Each row of numbers stands for one object and depends on some of the facts below. Use the named rows to name the rest.

There are 5 kinds of fact about the objects: π, κ, δ, Θ, ε.
botak: π raflar; κ vugo; δ fibrek; Θ i; ε drulur
drovil: κ kibror; Θ f; ε vebol
gubutril: π skestok; κ truflim; ε stiskasto
pleste: π skastir; κ gastal; Θ a; ε sodon bropla
tupem: π budres; κ gizabi; δ mabon; Θ d; ε budres
mabur: π trirel; κ plaplor; Θ i
telam: π zutur; κ mumes; Θ h; ε meteri
stiskasto: κ truflim; δ fiven; Θ i; ε besis
filem: π trogam; κ sefis; Θ i
stuklur: π vili; κ flufus; ε bropu
zaflatrol: κ gaplel; δ stuper; Θ d
trirel: κ plaplor; Θ b
skastir: κ gastal; Θ i
sodon: π bropla; κ gastal; δ drogik; ε pleste
griski: π tagek; κ vugo; ε drulur raflar botak tagek
zoza: π vodri; κ fero; Θ h; ε vodri
legrok: π klati; κ stabiklam; δ fibrek; Θ i
flaklo: π bropu; κ flufus; δ grosku; Θ i
drokol: π fubrak; κ zeflom; Θ i
klirum: π foskor; κ fledror; ε foskor zastus
grosku: π rebrovo; κ skosos; δ matrak; ε rebrovo
klegu: π kogrem; κ lekir; Θ h; ε fomen
peki: π dekla; κ stafu; Θ h
platrak: π dutrar; κ poniklim; Θ a
vodri: π lubadrik; κ fero; δ mabon; Θ i
kogrem: π stetres; κ lekir; Θ c
biku: π fleplom; κ stugri; δ vugo
mabon: π difu; κ gatrom; Θ c
drogeves: κ tebru; Θ i
stodur: κ fledror; ε zastus
raflar: π togru; κ vugo; ε togru
klepluple: π peki; κ stafu; Θ c; ε dekla
dekla: κ stafu; Θ a; ε peki
fligo: π seflor; κ dalar; δ dalar; Θ i; ε seflor
gugo: π dredrar; κ gizabi; δ vore; ε dredrar budres
pasem: π klagrer; κ famufle; δ sefis; Θ e
budres: π bripe; κ gizabi; Θ f
skestok: π besis; κ truflim; δ telam; Θ j
plorek: π drabriski; κ trugu; Θ f
zopliflol: π trusi; κ fero; δ pigreklor; Θ d; ε vodrol
drabriski: π kebro; κ trugu; δ sigrir; Θ a
medrosek: π runin; κ gaplel; δ gatrom
drulur: π botak; κ vugo; δ vivus; Θ c; ε pevim togru
plikli: π kuvul; κ fidrik; Θ d; ε tepin
fafeplu: κ sigrir; δ trugu; Θ a
skevil: π giflor; κ roplek; δ klogar
supun: π mabur; κ plaplor; δ stugri; Θ c
tofel: π medrosek; κ gaplel; Θ b
takletun: π vakle; κ stugri; δ truflim; Θ j; ε vakle ruditum
klati: π lapem; κ stabiklam; δ pigreklor; Θ a
bupum: π supun; κ plaplor; Θ a; ε supun
sikli: π zastus; κ fledror; δ datris
pemas: π bozin; κ stugri; δ mufe; Θ i; ε vakle
pubu: π takletun; κ stugri; δ mufe; Θ a
stevas: π toklim; κ roplek; Θ e
borek: π biplin; κ stiklirar; Θ d
galok: κ mufe; Θ a; ε klubro
rebrovo: κ skosos; Θ f
pigreklor: κ sina; δ vebol; Θ a
ninu: κ toskol; δ mumes; Θ b
zutur: κ mumes; Θ c
runin: π zaflatrol; κ gaplel; Θ c
skefes: π letur; κ poniklim; δ mabon; Θ c
bropla: π pleste; κ gastal; Θ c; ε sodon
lubadrik: π pobri; κ fero; δ dresal; Θ b; ε zopliflol
trogam: κ sefis; Θ b
trerol: κ matrak; Θ j; ε dogum
zastus: π klirum; κ fledror; ε sikli
zigrul: κ rudri; Θ f; ε vamek
vodru: π legrok; κ stabiklam; Θ f
tepin: π nites; κ fidrik; Θ b; ε nites
zoklen: π stizik; κ fidrik; Θ i
vokir: κ roplek; ε fiven
plebaro: π sava; κ stabiklam; Θ g; ε muflir klubrak lapem
muplir: π greflis; κ drogik; Θ h
noror: κ fidrik; δ pigreklor; Θ j
figrem: π tupem; κ gizabi; δ borek; Θ h
meteri: π skadrun; κ mumes; Θ a
letur: π groki; κ poniklim; δ mufe; Θ b
fomen: κ lekir; δ gaplel; Θ b
klubro: π galok; κ mufe; δ fligo; Θ d
ganim: π tepin; κ fidrik
klubrak: π plebaro; κ stabiklam; Θ j
fiven: π skevil; κ roplek; δ trugu; ε giflor
greflis: κ drogik; δ fibrek; Θ f
grenim: π klubro; κ mufe; δ vivus
ledril: π fiven; κ roplek; δ mumes; Θ h
grinuza: π ledril; κ roplek; Θ i
vebol: π drovil; κ kibror; δ vodri; Θ a; ε nekor
foskor: π brolek; κ fledror; Θ f
dogum: π femikor; κ matrak; δ drogeves; Θ a
muflir: κ stabiklam; δ telam; Θ c
zetrim: π bazus; κ roplek
zikan: π tomi; κ treto; ε puskir tomi
vili: π graru; κ flufus; Θ d
puskir: κ treto; δ trugu; Θ a; ε stuper
kebro: κ trugu; δ vilin; Θ b; ε drabriski
klagrer: κ famufle; δ telam; Θ a
tomi: π boge; κ treto; Θ f
mokom: π borek; κ stiklirar; Θ e
plidroklar: π pemas; κ stugri; δ skosos; Θ b
boge: π susti; κ treto; Θ i; ε tomi
zigriple: π plidroklar; κ stugri; Θ c; ε pemas
seflor: κ dalar; Θ b
dresal: π kazar; κ bibrebrek; δ mabon; Θ a; ε kazar
fubrak: κ zeflom; δ galok; Θ b
stepos: π figrem; κ gizabi; δ zigrul; Θ a; ε gugo bripe
tavidus: κ gino; δ gubutril; Θ j
bazus: π sidrovon; κ roplek; ε stevas
stuper: π zikan; κ treto; δ fibrek; ε boge
vakle: π zigriple; κ stugri; ε takletun
sava: π semar; κ stabiklam; Θ d
grodrek: π fafeplu; κ sigrir; Θ h
ruditum: π pubu; κ stugri; δ gino; Θ g; ε biku
dutrar: κ poniklim; Θ d
drigen: π drokol; κ zeflom
vodrol: κ fero; δ pemas; Θ f
dredrar: π stepos; κ gizabi; Θ c; ε budres
bropu: κ flufus; Θ c; ε flaklo
vamek: π zigrul; κ rudri; δ pemas
femikor: π trerol; κ matrak
trusi: π zoza; κ fero; Θ c
brolek: π stodur; κ fledror; δ greflis; Θ a; ε zastus
pobri: π vodrol; κ fero; Θ a; ε zopliflol zoza
groki: π platrak; κ poniklim; Θ j
susti: π puskir; κ treto; δ troga; Θ c
stetres: π fomen; κ lekir; δ bibrebrek; Θ a; ε klegu
pevim: π griski; κ vugo; δ gubutril; Θ g
besis: π stiskasto; κ truflim; Θ a
stizik: π ganim; κ fidrik; δ sefis; Θ e
kazar: κ bibrebrek
sidrovon: π vokir; κ roplek; Θ j
lapem: π klubrak; κ stabiklam; Θ e; ε legrok
kuvul: π zoklen; κ fidrik; δ klogar; Θ g; ε plikli
klogar: κ vore; Θ e
rure: κ vugo; Θ f; ε drulur
dusobra: π biku; κ stugri; δ sina; Θ e
toklim: π grinuza; κ roplek; δ gizabi; Θ f; ε bazus sidrovon
semar: π muflir; κ stabiklam; Θ b
nekor: π vebol; κ kibror; Θ e; ε vebol
graru: π flaklo; κ flufus; Θ a
malo: π dresal; κ bibrebrek; δ galok; Θ c; ε dresal
skadrun: π telam; κ mumes; Θ i
togru: π rure; κ vugo; δ mufe; Θ d
fibrek: π noror; κ fidrik; ε noror
tagek: π drulur; κ vugo
fleplom: κ stugri; ε ruditum
biplin: κ stiklirar; ε borek
troga: κ vilin; Θ a
giflor: π zetrim; κ roplek; ε skevil grinuza fiven
bozin: π dusobra; κ stugri; Θ f
difu: κ gatrom; δ stabiklam; Θ a
bripe: κ gizabi; δ truflim; Θ g
nites: π fibrek; κ fidrik; δ vebol; Θ c; ε noror
vivus: κ datris; δ mumes; Θ a

Some rows with their names:
[ 1  0  2 -1 -5  0 -2  0  1  3  1 -2  7 -2 -1  6  0  5 23 -3  3  5  0 -1
  5 -3  5 -2  2 -1 -2 -3 -6  3  2]: femikor
[ -1   3  -4   1  10 -10   3  -5  -5   3   0   9   2   5   0 -13  -1 -22
 -15   3 -12  -4   4   7   7 -11   0   4  -2   0  -6   9   6  -3 -10]: skevil
[ -1   1  -1  -1   5   6   2 -14   1  -4  -5  -4  -2   2   2  10  -2  -1
   5   0  -3  -3   0  -2  -3   4  -2  -4   1   0   7   4  -7   1   2]: bibrebrek
[-2 -3  1 -1 -8  0 -2  1  1  5  3 -3  1 -1  1  4  0  8 24 -4  1  2 -3  1
  2 -3 -1 -4  0  2 -4 -4 -2  2  2]: zikan
[  0  -4  -3  -2  -7  -4  -2   7   1   3  -4  -8   8  -3   4   9   2  12
  29  -1   4   2 -11  -5   2  -6  -5  -8   0   1   2   1 -21   6  11]: gubutril
[-3 -2 -5 -1 -3 -2 -4  8  3  6 -1 -6 -2 -6  1 14  1 10 29 -9 11  9 -7 -2
 -6 -6 -1 -7 -2 -2 -6 -1 -8  4  3]: fligo
[ -9  -1 -15   0  22  -8  -1  -2 -12  -7  -7  11 -23  10  -4  -9   4 -19
 -22   1   1  -8 -17   6 -10  -3  11   1 -11   5  11 -12   8  -5  -8]: dusobra
[  2  -1   2  -6  -2   6  -1  -9  -4  -1   2   6  -9  -6 -10 -11   4 -14
 -18  -1   4  -2   1   2   7   2  -1  -1   1  -1   7 -15   1   0   0]: vakle
[ -6  -2  -4   3  -1  -1   4   7  -5   5   7   1 -20  -9  -4  -7   3   2
 -32  -3  -3   0  19   4   5   3  -6   3  -7   5   4  -5  24  -6  -3]: brolek
[  0   1  -1  -1   5   6   3 -14   1  -3  -4  -4  -5   4   2   9  -2   1
   8   1  -2  -2   0  -2  -2   4  -1  -5   2  -1   5   4  -6   1   1]: drogik
[  0  -2   1   3 -12  -5  -3   5   3  -3  -2  -5   7   2  12   9   4  17
  19   0   3   2  -4  -3  -2  -5   3  -3   0   4   1  -5 -15   1   6]: klepluple
[  4  -2   6  -2  -8   6  -4   7   3  11   2   7   7 -14  -5  -3  -2  12
 -19   5   0   4   3   6  -9  13  -9   5   1  -2  -6  11  12  -3   0]: klati
[ -5  -3   3   6 -13   4   0   9   2   1  -7  -5  13 -19   9  -1   4  12
  -8   1  14   2   4  -3  -5  -9 -18  -3  -3   1  -1  -1  -8   2  10]: zigrul
[  4   0 -10   3  15 -14   0  13  -2  -4  -1   8  -4  11   0  -8  -3  -3
 -46  19 -23  -7 -18   2 -13  23   7  12  -4   5   9   8  17 -10  -6]: noror
[  2   0   0   0  -4  -4  -4   5   3   0   1  -4   7  -1   2  10   2   9
  27  -5   8   6  -8  -3   1  -5   7  -3   2  -2  -4   2 -11   3   3]: drigen
[ -7   0   3   2   1   6   0  -9  -8   8   2   5   2   0 -11 -10   0  -4
  20  -1   3   0   0   6   7  -1  -1   2  -3   3  -7  -6  15   2 -11]: stizik
[ -1   2  -1   1   2   4   2 -10   0  -2  -3  -2  -6   6   0   9  -2   5
  13  -1  -5  -2   0   0  -6   7   1  -2   1  -1   4   2   3   0  -3]: fidrik
[ -1  -4   9  -2  -3  10  -1  12  -1   1   9  -2  -7  16   3   2   2   5
 -12   1   6  -3  16   5   0  -4  -2   3  -2  -1 -15   7   3   0   5]: pleste

Name these rows:
No name comes twice in this set of rows, the named rows included.
[  5   1   8   1   4   0   4   3  -2  -5   9   0   4   8  -5 -12  -2 -10
 -25  10  -9  -5   4  -1  10   8   6   9   3   0   2  -4   8  -2   1]	klubrak
[  4  -1   9  -2 -10   2   2  -3   2   0   7  -3   7  -1   1  -8   0  -2
  -7   3  -8  -2   3  -4   8   3   0   3   4   1  -4  -8  -1   0   2]	groki
[ -3  -2   2   0  -9   6   0  10   3   4   5   0  -6  -2   1  -5   2   4
  -9  -5   6   1  12   2   1   1  -8   1  -2   1 -11  -4   9  -1  -3]	stetres
[  5   2   4   1 -11  -4  -2   3   5  -2   7  -1   6   1   4   1   1   6
   5  -3  -6   5   0  -2   5   1   9   2   6   0  -2 -11  -3  -1  -1]	skestok
[ -7  -2  -1   2  -6   3  -3  -3  -1   8  -1  -1   2  -4  -5   2   1  10
  36 -10  11   8  -5   3  -2  -3  -1  -3  -3   3  -9  -3   6   3  -3]	kuvul
[-2 -1  3 -1  5  2  3 -3 -5  3  2  2 -1  2 -8 -8 -2 -9 -6  6 -6 -5 -1  2
  3  3 -4  3 -2  5  2 -3 13  1 -3]	ganim
[  0  -1   3   0  -4  -1  -6  11   2  -1   9  -3  -7  29   7  19   5  14
  28  -4   5   5  -2   2  -1  -6  15  -1   0   0 -15   3  -9   0   1]	sodon
[ -7  -2 -12   5  15  -4   1  15  -5 -13  -8   6 -14  -2   7 -13   5 -14
 -61   7  10  -9  -2   1 -14  -2  -5   5 -11   2  11  -9   7  -8   5]	bozin
[  2   1  -1  -6   5   8   1 -18  -2  -9  -6   1 -12   0   1   5   3  -6
  -9  -2   3  -4  -1  -2  -1   1   3  -8   2  -2  16  -5 -13   0   4]	stugri
[ -1  -1   5   2  -6   5   3  -4  -2   0   3   1   2  -3  -1 -11   1  -7
 -13   4  -1  -5   5  -1   4   2  -4   5   0   3  -3  -7   5  -1  -2]	zutur
[ -5   0   5   1   5   9   0 -12  -7   9   2   2   2   1 -10  -6   0  -8
  12   3   2   0  -1   4   8   1  -7   3  -2   0  -8  -2  11   4  -5]	lapem
[  3   2   4   2  -9  -3   5  11  -2  -2  11  -2  -7 -13   2 -11   3   6
 -38   0 -11   2  22   1  13   4   5   6   2   1  10  -9  17  -5   3]	zaflatrol
[ -1   2  10   8  -5   7   0   3  -2  -2  -1   2  13 -11   3  -8   1   4
 -17   3  13   1  13   1   2  -7 -10   5  -1  -4  -3   4   2   0   5]	tomi
[  1   5   1   5  -3  -5  -5  14   5  -3   2  -1  12 -15   4   7  -1  10
   5  -7  13  12  -2  -4  -3  -4   7   2   3  -8  -3   3  -6   0   4]	dogum

Now the same objects, written a new way:
Named rows:
[-18   3  -2  17  14  53 -13   6 -10 -12  13 -32 -12 -21]: drogeves
[ 10  -2  -1  44  -5  53  -5 -19   5  -3  22 -19 -36 -21]: drulur
[ 11  -8  -8  21   5  51  -8 -12 -10 -11  17  -3 -27   3]: supun
[  5 -16 -22  20   3  37 -22 -10  -4  -5   8 -20 -17 -37]: fidrik
[  4 -18 -22  20   5  38 -23 -11  -4  -4   9 -22 -18 -39]: kibror
[ -7   5   1  42  -9  61   2 -22  -1  -2  21 -27 -43 -29]: botak
[ 20 -10 -16  20  -6  35 -24  -8 -15 -13  10   7 -24   1]: sodon
[ -7   1  -3  20  10  57 -15  -8 -15  -9  18 -20 -20 -13]: mabur
[  7  -5 -17  22  -4  36 -29   0 -12 -15  18  -1 -12 -22]: zikan
[  0 -13 -22  40   8  21   3 -17   6   8  18 -20  -4 -20]: klubrak
[ 20 -17 -23  34  -6  23 -10 -22   3  -1  24   5 -15 -12]: klati
[-28  -9 -28  56   0   9  34 -38  17  39  30 -51  -3 -62]: sidrovon
[ 17 -21 -20  37  24  33  15  -5  22  -8  37  -6   5 -12]: trirel
[ -8  -3 -14  59 -11  43  25 -30  14  13  14 -32 -38 -39]: togru
[ 14  -6 -19  18  -2  36 -27   5 -15 -17   8   3 -15  -2]: stuper
[  5 -17 -21  20   5  37 -23 -10  -3  -4   7 -22 -17 -40]: treto
[  4 -17 -21  19   5  36 -23 -10  -2  -2   9 -22 -17 -38]: fledror
[  4  -5  -9  19   9  55 -10  -1  -9 -17  19  -8 -18  -5]: greflis

Name these rows:
No name comes twice in this set of rows, the named rows included.
[  3  10  -7   6  -6  47 -35   3 -32 -11   4 -20 -31   2]	stevas
[-31   0 -26  48  -7  17  17 -34   4  31  25 -48 -12 -64]	bazus
[  2  -6 -17  27  -3  34 -23  -4  -9  -9  19  -9 -12 -23]	biplin
[ 30 -22 -18  28  25  38   5   4  17 -18  36   2   4   4]	trogam
[  9  -9 -29  16 -18  44  -7   7 -12 -25   6  19 -30  -4]	gugo
[ -9  -7 -13  34   7  40  -1 -14  -1   3  22 -22 -12 -30]	dutrar
[  7  -4  -8  21  22  41 -27  11 -10 -12  15 -22   1  -2]	borek
[ 11 -12 -21  30   4  29 -12  -2   3  -9  25  -4  -5 -20]	trerol
[-21  -2 -24  37  -7  23   4 -26   0  19  26 -37 -12 -52]	giflor
[ 12  -4  -7  14  10  54 -23   6 -11 -23  22  -1 -14  -3]	klepluple
[  9 -11  -2  30  16  50   5 -28   4  -1  36 -10 -16 -13]	figrem
[  0  -3 -13  32  -1  18 -17 -25  -7  19  23 -34 -10 -28]	fiven
[  9  -3  -7  15  20  52 -27  17 -12 -23  17 -12  -6   2]	mabon
[ 29 -25 -19  35  19  35  16 -18  20  -8  40   9  -7   0]	fubrak
[-55 -11 -22  66  -5  24  17 -51   8  34  23 -44  -4 -86]	fleplom

